Below is a small trained network, with its code and all its weights. Each question gives an input and a class and asks what happens when units are switched off, that is, made to give their printed mean instead of their output.

import numpy as np


def w(rows, s, z=0):
    codes = np.array(rows[::2]) - 128.0
    scale = np.full(codes.shape[1], s)
    scale[-1] = z or s
    return codes * scale


def norm(h):
    return h / np.sqrt((h * h).mean(-1, keepdims=True) + 1e-5)


def f(y):
    return np.maximum(y, 0)


def log_softmax(a):
    a = a - a.max(-1, keepdims=True)
    return a - np.log(np.exp(a).sum(-1, keepdims=True))


def net(x, mask):
    res = np.array(x, float).reshape(1, 7) / 4 @ E
    u = 0
    for l in range(3):
        y = f(norm(res) @ A[l][:, :-1].T + A[l][:, -1])
        res = res + np.where(mask[u : u + 7], y, B[l][:, -1]) @ B[l][:, :-1]
        u += 7
    return log_softmax(norm(res)[-1] @ U[:, :-1].T + U[:, -1])


A, B = {}, {}
E = w([
[125,134,135,128,131,124,126,133,125,126,124,127],'x0',
[128,120,130,121,131,128,128,128,134,126,127,134],'x1',
[125,131,133,128,126,134,127,130,131,125,125,134],'x2',
[174,122,146,46,198,197,51,50,69,100,28,53],'x3',
[165,168,56,15,80,170,106,212,253,185,78,112],'x4',
[126,131,120,130,130,133,128,130,125,125,128,130],'x5',
[74,43,130,87,37,122,162,240,83,15,110,79],'x6',
],0.004)
A[0] = w([
[97,42,165,204,123,118,124,113,35,39,134,154,52],'L0N1',
[79,122,128,178,57,36,253,240,171,115,207,178,57],'L0N2',
[168,119,150,58,167,169,114,75,69,92,56,77,71],'L0N3',
[61,62,118,127,82,101,129,142,82,42,140,79,12],'L0N4',
[122,94,70,50,60,163,102,227,189,114,66,111,99],'L0N5',
[48,55,97,95,53,143,136,217,102,61,129,73,3],'L0N6',
[124,84,154,59,119,157,80,133,64,52,51,41,113],'L0N7',
],0.0046,0.0043)
B[0] = w([
[46,167,129,52,137,96,195,61,125,124,180,53,217],'L0N1',
[68,54,50,180,77,198,1,107,112,142,131,161,255],'L0N2',
[93,60,74,173,95,165,69,128,152,115,120,131,206],'L0N3',
[190,135,229,150,130,101,169,163,98,107,81,187,179],'L0N4',
[127,164,124,47,129,83,160,151,161,138,180,32,226],'L0N5',
[223,130,225,138,133,166,192,203,97,85,85,169,198],'L0N6',
[86,68,91,201,104,181,71,125,163,144,105,190,231],'L0N7',
],0.0054,0.0068)
A[1] = w([
[57,141,187,149,163,58,213,59,53,86,168,81,43],'L1N1',
[194,136,191,120,121,103,204,184,95,89,111,133,86],'L1N2',
[126,114,177,77,151,114,133,159,96,70,72,62,4],'L1N3',
[175,177,118,38,118,98,142,206,181,176,162,66,18],'L1N4',
[217,254,138,177,221,91,133,45,158,231,142,199,68],'L1N5',
[157,109,160,88,88,94,211,204,88,69,125,132,24],'L1N6',
[84,95,78,162,78,109,154,161,129,130,149,155,29],'L1N7',
],0.0056,0.0029)
B[1] = w([
[87,209,79,16,135,53,203,86,230,225,156,51,252],'L1N1',
[202,120,219,134,130,167,191,172,40,123,39,159,171],'L1N2',
[109,149,109,174,65,120,94,170,123,160,209,183,163],'L1N3',
[87,185,70,98,186,48,206,17,133,149,229,88,225],'L1N4',
[217,79,254,115,65,167,193,243,60,32,62,170,244],'L1N5',
[212,164,232,110,192,136,160,131,56,113,39,161,200],'L1N6',
[175,147,123,142,224,181,79,112,138,177,150,145,211],'L1N7',
],0.0051,0.0043)
A[2] = w([
[82,133,158,146,134,98,149,52,79,143,115,118,133],'L2N1',
[107,126,92,186,87,72,83,153,143,132,179,169,79],'L2N2',
[128,183,111,72,133,93,166,75,131,165,194,72,138],'L2N3',
[86,146,127,122,190,41,161,86,113,90,130,66,1],'L2N4',
[89,177,100,56,143,56,195,81,151,138,147,44,80],'L2N5',
[105,94,79,161,164,156,2,81,127,123,88,81,86],'L2N6',
[84,107,81,183,70,138,29,128,156,153,156,149,137],'L2N7',
],0.0082,0.0064)
B[2] = w([
[158,156,41,100,142,103,134,114,194,150,138,110,195],'L2N1',
[80,128,70,173,127,185,76,82,100,143,116,176,176],'L2N2',
[117,133,100,81,162,43,165,77,185,123,137,47,241],'L2N3',
[160,115,104,100,213,115,120,156,157,145,157,97,170],'L2N4',
[157,228,156,46,220,31,186,10,117,104,112,47,248],'L2N5',
[24,76,40,242,60,169,44,153,95,203,253,251,232],'L2N6',
[67,78,114,190,151,159,54,111,75,160,154,185,254],'L2N7',
],0.0068,0.0082)
U = w([
[48,70,42,225,120,187,25,102,102,184,201,213,250],'0',
[127,210,69,53,169,55,189,47,193,156,165,31,8],'1',
[225,110,254,143,90,176,187,223,64,44,39,158,97],'2',
],0.0098,0.0018)

Each question gives the input, the list of numbers given to net, and the class t.
The units are the neurons (one row each of A and B). Each row of codes is followed by its name. A weight is (code - 128) times the scale printed after its matrix; where a second scale follows, it is the last column's (A, B and U).
mask holds one flag per neuron, layer by layer. A switched-off neuron (its flag False) gives its mean, the last column of its row in B, instead of its output. The means were averaged over made-up inputs and are rounded, as every weight is.
A unit's drop is (log p(t) with every unit on - log p(t) with that unit switched off) / (log p(t) with every unit on - log p(t) with every unit switched off).
unit that matters most: the unit with the biggest drop
k most important neurons: the k neurons with the biggest drops, biggest first
top k neurons in layer l: the k neurons of layer l with the biggest drops, biggest first
drop when u is switched off: that unit's drop, to one decimal
input [-5,-8,3,-4,1,2,-8], class 2: unit that matters most -> L1N5
input [-4,-3,3,-2,4,7,-4], class 1: 2 most important neurons -> [L0N2, L1N4]
input [-3,-6,3,-5,-6,-6,2], class 1: 4 most important neurons -> [L0N1, L0N7, L1N1, L0N3]
input [3,-8,8,8,7,7,4], class 0: 2 most important neurons -> [L0N7, L0N3]
input [-3,-5,-5,2,-3,0,0], class 1: top 2 neurons in layer 0 -> [L0N1, L0N2]
input [4,-5,-7,8,2,2,-8], class 0: top 2 neurons in layer 0 -> [L0N3, L0N6]
input [-8,7,8,-1,0,1,-2], class 2: 3 most important neurons -> [L0N2, L0N5, L0N1]
input [0,-8,-2,1,6,-2,-8], class 2: 2 most important neurons -> [L1N5, L0N5]
input [-1,-2,-7,-5,-3,3,6], class 2: 2 most important neurons -> [L0N6, L0N4]
input [-4,-1,4,-1,3,7,-4], class 2: 2 most important neurons -> [L1N5, L0N5]
input [-2,-1,7,2,2,7,3], class 2: 2 most important neurons -> [L0N6, L0N2]
input [4,6,1,1,0,0,-3], class 2: 2 most important neurons -> [L0N2, L1N5]
input [7,7,8,-4,-7,-6,7], class 1: 3 most important neurons -> [L0N1, L1N1, L1N5]
input [-1,-2,-6,6,3,-7,5], class 0: unit that matters most -> L0N7
input [-4,6,-6,5,-6,-2,6], class 1: top 2 neurons in layer 2 -> [L2N6, L2N1]
input [-2,-3,-4,6,5,-7,-8], class 2: 2 most important neurons -> [L1N5, L0N2]
input [-7,8,-7,-6,6,-6,-8], class 2: 2 most important neurons -> [L1N5, L0N5]
input [8,-6,1,-3,0,2,-4], class 2: drop when L0N7 is switched off -> 0.5
input [5,-7,-6,2,-6,-8,4], class 1: drop when L0N1 is switched off -> 1.9
input [-4,-1,-2,-1,3,0,-6], class 2: top neuron in layer 1 -> [L1N5]
